Below is a small trained network, with its code and all its weights. Each question gives an input and a class and asks what happens when units are switched off, that is, made to give their printed mean instead of their output.

import numpy as np


def w(rows, s, z=0):
    codes = np.array(rows[::2]) - 128.0
    scale = np.full(codes.shape[1], s)
    scale[-1] = z or s
    return codes * scale


def f(y):
    return np.maximum(y, 0)


def log_softmax(a):
    a = a - a.max(-1, keepdims=True)
    return a - np.log(np.exp(a).sum(-1, keepdims=True))


def net(x, mask):
    res = np.array(x, float).reshape(1, 4) / 4 @ E
    y = f(res @ A[0][:, :-1].T + A[0][:, -1])
    res = res + np.where(mask, y, B[0][:, -1]) @ B[0][:, :-1]
    return log_softmax(res[-1] @ U[:, :-1].T + U[:, -1])


A, B = {}, {}
E = w([
[42,217,102,32,129],'x0',
[180,214,186,119,244],'x1',
[200,149,23,102,166],'x2',
[192,239,144,151,31],'x3',
],0.011)
A[0] = w([
[160,155,137,154,89,99],'N0',
[128,136,144,70,141,114],'N1',
[150,169,142,139,88,54],'N2',
[94,115,216,102,106,21],'N3',
[88,80,132,113,176,107],'N4',
[172,128,83,72,135,66],'N5',
[118,141,104,156,90,68],'N6',
[92,133,178,89,114,83],'N7',
[109,119,102,143,108,7],'N8',
[121,89,137,106,58,110],'N9',
[124,76,103,131,87,53],'N10',
[151,185,186,102,171,104],'N11',
[61,180,103,71,116,50],'N12',
[124,71,130,117,157,122],'N13',
[115,98,103,114,171,25],'N14',
[178,132,178,128,175,26],'N15',
[136,144,68,147,149,13],'N16',
[201,119,68,78,150,74],'N17',
[183,161,123,102,78,75],'N18',
[167,128,92,120,136,65],'N19',
[164,118,153,181,121,2],'N20',
[112,112,72,110,70,85],'N21',
[142,153,163,116,172,9],'N22',
[143,172,139,148,85,94],'N23',
[200,58,141,209,137,95],'N24',
[86,125,253,156,120,52],'N25',
],0.019,0.0069)
B[0] = w([
[96,130,165,62,196,188],'N0',
[119,218,132,124,132,179],'N1',
[104,67,193,18,228,186],'N2',
[156,57,27,143,104,189],'N3',
[141,109,211,19,191,213],'N4',
[187,66,60,141,72,188],'N5',
[106,137,129,115,185,159],'N6',
[198,109,70,123,97,185],'N7',
[108,134,111,155,166,143],'N8',
[91,135,111,213,196,197],'N9',
[91,158,93,163,216,182],'N10',
[68,129,123,235,178,234],'N11',
[133,255,34,90,16,245],'N12',
[123,162,197,62,187,193],'N13',
[119,79,156,54,184,174],'N14',
[20,173,82,204,214,187],'N15',
[154,70,66,134,112,160],'N16',
[155,35,78,167,48,215],'N17',
[129,73,154,79,175,202],'N18',
[175,86,57,167,109,167],'N19',
[108,201,23,56,67,169],'N20',
[55,143,146,252,213,200],'N21',
[108,148,95,177,214,176],'N22',
[149,70,190,14,207,196],'N23',
[112,252,52,85,38,252],'N24',
[181,27,39,154,54,224],'N25',
],0.0082,0.016)
U = w([
[64,147,113,233,196,109],'0',
[127,82,147,10,183,121],'1',
[124,232,89,90,61,114],'2',
[182,15,85,168,80,129],'3',
[131,145,149,154,114,253],'4',
[181,101,198,134,94,114],'5',
[165,107,204,139,112,111],'6',
[181,82,178,187,85,112],'7',
],0.011,0.028)

Each question gives the input, the list of numbers given to net, and the class t.
The units are the neurons (one row each of A and B). Each row of codes is followed by its name. A weight is (code - 128) times the scale printed after its matrix; where a second scale follows, it is the last column's (A, B and U).
mask holds one flag per neuron, in row order. A switched-off neuron (its flag False) gives its mean, the last column of its row in B, instead of its output. The means were averaged over made-up inputs and are rounded, as every weight is.
A unit's drop is (log p(t) with every unit on - log p(t) with that unit switched off) / (log p(t) with every unit on - log p(t) with every unit switched off).
The circuit of an input: a set's keep is (log p(t) with only the set's units on - log p(t) with every unit switched off) / (log p(t) with every unit on - log p(t) with every unit switched off). Starting from the 12 units with the biggest drops (on a tie, the unit counted first), units are removed one at a time, each time the one whose removal leaves the highest keep (on an exact tie, the one counted first), for as long as the keep stays at least 0.8.
units of the circuit, in order: the units of the circuit, biggest drop first
top k neurons: the k neurons with the biggest drops, biggest first
drop of u: that unit's drop, to one decimal
input [0,1,-8,4], class 3: units of the circuit, in order => [N25]
input [-5,4,0,4], class 2: top 3 neurons => [N24; N20; N21]
input [-3,-6,6,-4], class 0: top 2 neurons => [N21; N10]
input [3,6,-8,7], class 3: top 3 neurons => [N25; N3; N11]
input [-2,3,-6,7], class 1: top 3 neurons => [N2; N23; N0]
input [4,7,8,7], class 3: top 2 neurons => [N17; N5]
input [7,-8,7,8], class 0: top 2 neurons => [N21; N9]
input [-1,-3,0,-4], class 1: top 2 neurons => [N11; N4]
input [6,2,2,-5], class 2: top 3 neurons => [N12; N23; N2]
input [-5,-6,4,4], class 0: top 2 neurons => [N21; N12]
input [0,-7,6,-5], class 0: top 2 neurons => [N21; N10]
input [-5,4,2,6], class 1: top 3 neurons => [N12; N2; N23]
input [0,5,8,-7], class 3: drop of N5 => 0.6
input [7,0,8,2], class 3: units of the circuit, in order => [N17]
input [5,-4,-3,5], class 1: drop of N2 => 0.5
input [2,6,0,5], class 0: drop of N11 => 1.5
